Here is a tiny trained network, its code and every weight. The questions are about switching its units off for an input and a class, where a switched-off unit gives its printed mean instead of its output.

import numpy as np


def w(rows, s, z=0):
    codes = np.array(rows[::2]) - 128.0
    scale = np.full(codes.shape[1], s)
    scale[-1] = z or s
    return codes * scale


def norm(h):
    return h / np.sqrt((h * h).mean(-1, keepdims=True) + 1e-5)


def f(y):
    return y / 2 * (1 + np.tanh(0.7978845608 * (y + 0.044715 * y**3)))


def log_softmax(a):
    a = a - a.max(-1, keepdims=True)
    return a - np.log(np.exp(a).sum(-1, keepdims=True))


def net(x, mask):
    res = np.array(x, float).reshape(1, 4) / 4 @ E
    u = 0
    for l in range(2):
        y = f(norm(res) @ A[l][:, :-1].T + A[l][:, -1])
        res = res + np.where(mask[u : u + 8], y, B[l][:, -1]) @ B[l][:, :-1]
        u += 8
    return log_softmax(norm(res)[-1] @ U[:, :-1].T + U[:, -1])


A, B = {}, {}
E = w([
[108,145,142,97,119,134,111,75,168,117,121],'x0',
[156,89,63,87,162,202,137,73,141,32,125],'x1',
[182,122,100,197,124,138,189,2,70,132,124],'x2',
[116,76,234,151,159,94,86,57,42,105,156],'x3',
],0.0072)
A[0] = w([
[112,97,136,137,79,63,181,75,61,111,41,82],'0.n0',
[180,153,138,130,81,78,69,164,141,116,243,159],'0.n1',
[87,190,150,151,15,135,174,158,146,165,121,130],'0.n2',
[172,160,76,192,79,161,193,92,187,156,155,3],'0.n3',
[91,145,171,136,58,1,162,81,78,159,178,194],'0.n4',
[122,232,104,212,79,131,156,138,205,220,119,136],'0.n5',
[105,149,171,94,82,179,117,125,87,81,155,103],'0.n6',
[110,13,138,129,160,192,66,95,135,107,220,86],'0.n7',
],0.0062,0.0026)
B[0] = w([
[96,190,80,218,94,209,71,134,185,185,58,185],'0.n0',
[131,96,163,21,101,143,64,137,183,83,121,154],'0.n1',
[57,97,101,90,55,123,130,144,55,79,147,197],'0.n2',
[189,139,156,4,94,164,63,179,77,177,156,201],'0.n3',
[144,178,102,135,245,151,173,108,163,161,155,251],'0.n4',
[116,100,138,170,120,120,56,95,99,63,40,254],'0.n5',
[123,97,148,148,64,193,124,214,86,254,87,143],'0.n6',
[65,91,70,69,71,71,106,210,144,105,101,209],'0.n7',
],0.0067,0.005)
A[1] = w([
[145,23,103,129,168,147,163,80,169,80,137,47],'1.n0',
[149,146,163,41,186,136,164,155,158,160,157,60],'1.n1',
[125,95,155,110,124,127,79,172,130,72,93,145],'1.n2',
[173,143,111,83,152,193,154,172,170,37,56,254],'1.n3',
[137,139,200,106,192,139,83,172,152,94,174,31],'1.n4',
[254,96,125,98,90,173,159,98,152,144,184,15],'1.n5',
[180,141,89,161,97,142,118,96,88,92,3,65],'1.n6',
[128,97,71,135,84,152,77,124,77,191,42,122],'1.n7',
],0.0088,0.0012)
B[1] = w([
[170,226,172,46,110,77,66,190,91,76,145,169],'1.n0',
[200,236,136,120,230,186,106,95,16,63,149,154],'1.n1',
[48,104,43,168,106,76,221,39,178,165,127,223],'1.n2',
[129,73,156,250,171,164,159,84,137,197,154,255],'1.n3',
[158,166,148,73,68,124,101,166,80,72,84,166],'1.n4',
[17,1,62,166,22,18,171,146,197,170,43,160],'1.n5',
[120,175,197,79,166,102,122,171,115,39,140,234],'1.n6',
[163,157,148,56,95,141,82,166,97,135,155,225],'1.n7',
],0.0076,0.0087)
U = w([
[40,57,79,134,11,106,143,124,162,108,96,99],'0',
[208,240,197,55,130,145,42,139,51,50,120,50],'1',
[153,158,134,241,213,200,163,66,168,199,190,255],'2',
],0.011,0.00058)

Each question gives the input, the list of numbers given to net, and the class t.
The units are the neurons (one row each of A and B). Each row of codes is followed by its name. A weight is (code - 128) times the scale printed after its matrix; where a second scale follows, it is the last column's (A, B and U).
mask holds one flag per neuron, layer by layer. A switched-off neuron (its flag False) gives its mean, the last column of its row in B, instead of its output. The means were averaged over made-up inputs and are rounded, as every weight is.
A unit's drop is (log p(t) with every unit on - log p(t) with that unit switched off) / (log p(t) with every unit on - log p(t) with every unit switched off).
The circuit of an input: a set's keep is (log p(t) with only the set's units on - log p(t) with every unit switched off) / (log p(t) with every unit on - log p(t) with every unit switched off). Starting from the 12 units with the biggest drops (on a tie, the unit counted first), units are removed one at a time, each time the one whose removal leaves the highest keep (on an exact tie, the one counted first), for as long as the keep stays at least 0.8.
units of the circuit, in order: the units of the circuit, biggest drop first
k most important neurons: the k neurons with the biggest drops, biggest first
top k neurons in layer l: the k neurons of layer l with the biggest drops, biggest first
drop when u is switched off: that unit's drop, to one decimal
input [0,1,8,0], class 0: units of the circuit, in order : [1.n5]
input [8,1,-1,-7], class 2: 3 most important neurons : [1.n3; 0.n7; 1.n5]
input [7,0,7,-8], class 1: top 2 neurons in layer 1 : [1.n6; 1.n7]
input [-7,1,5,4], class 1: 2 most important neurons : [1.n3; 1.n2]
input [3,6,-4,1], class 0: top 2 neurons in layer 0 : [0.n7; 0.n4]
input [-5,0,7,0], class 1: 3 most important neurons : [0.n0; 1.n2; 1.n3]
input [5,-3,1,-8], class 1: 3 most important neurons : [1.n7; 1.n6; 1.n5]
input [-6,4,0,3], class 0: 2 most important neurons : [0.n7; 1.n2]
input [6,7,-1,-1], class 2: 2 most important neurons : [1.n3; 0.n2]
input [-3,-2,2,6], class 2: 2 most important neurons : [0.n4; 0.n0]
input [-7,2,8,7], class 1: top 3 neurons in layer 1 : [1.n3; 1.n2; 1.n0]
input [-6,-4,8,0], class 1: top 3 neurons in layer 0 : [0.n0; 0.n5; 0.n3]
input [2,7,-7,-5], class 2: drop when 1.n3 is switched off : 0.2
input [1,7,-3,3], class 0: drop when 0.n7 is switched off : 0.1
input [-7,7,-1,-3], class 2: drop when 1.n3 is switched off : 2.1
input [1,-1,2,8], class 2: units of the circuit, in order : [0.n4]
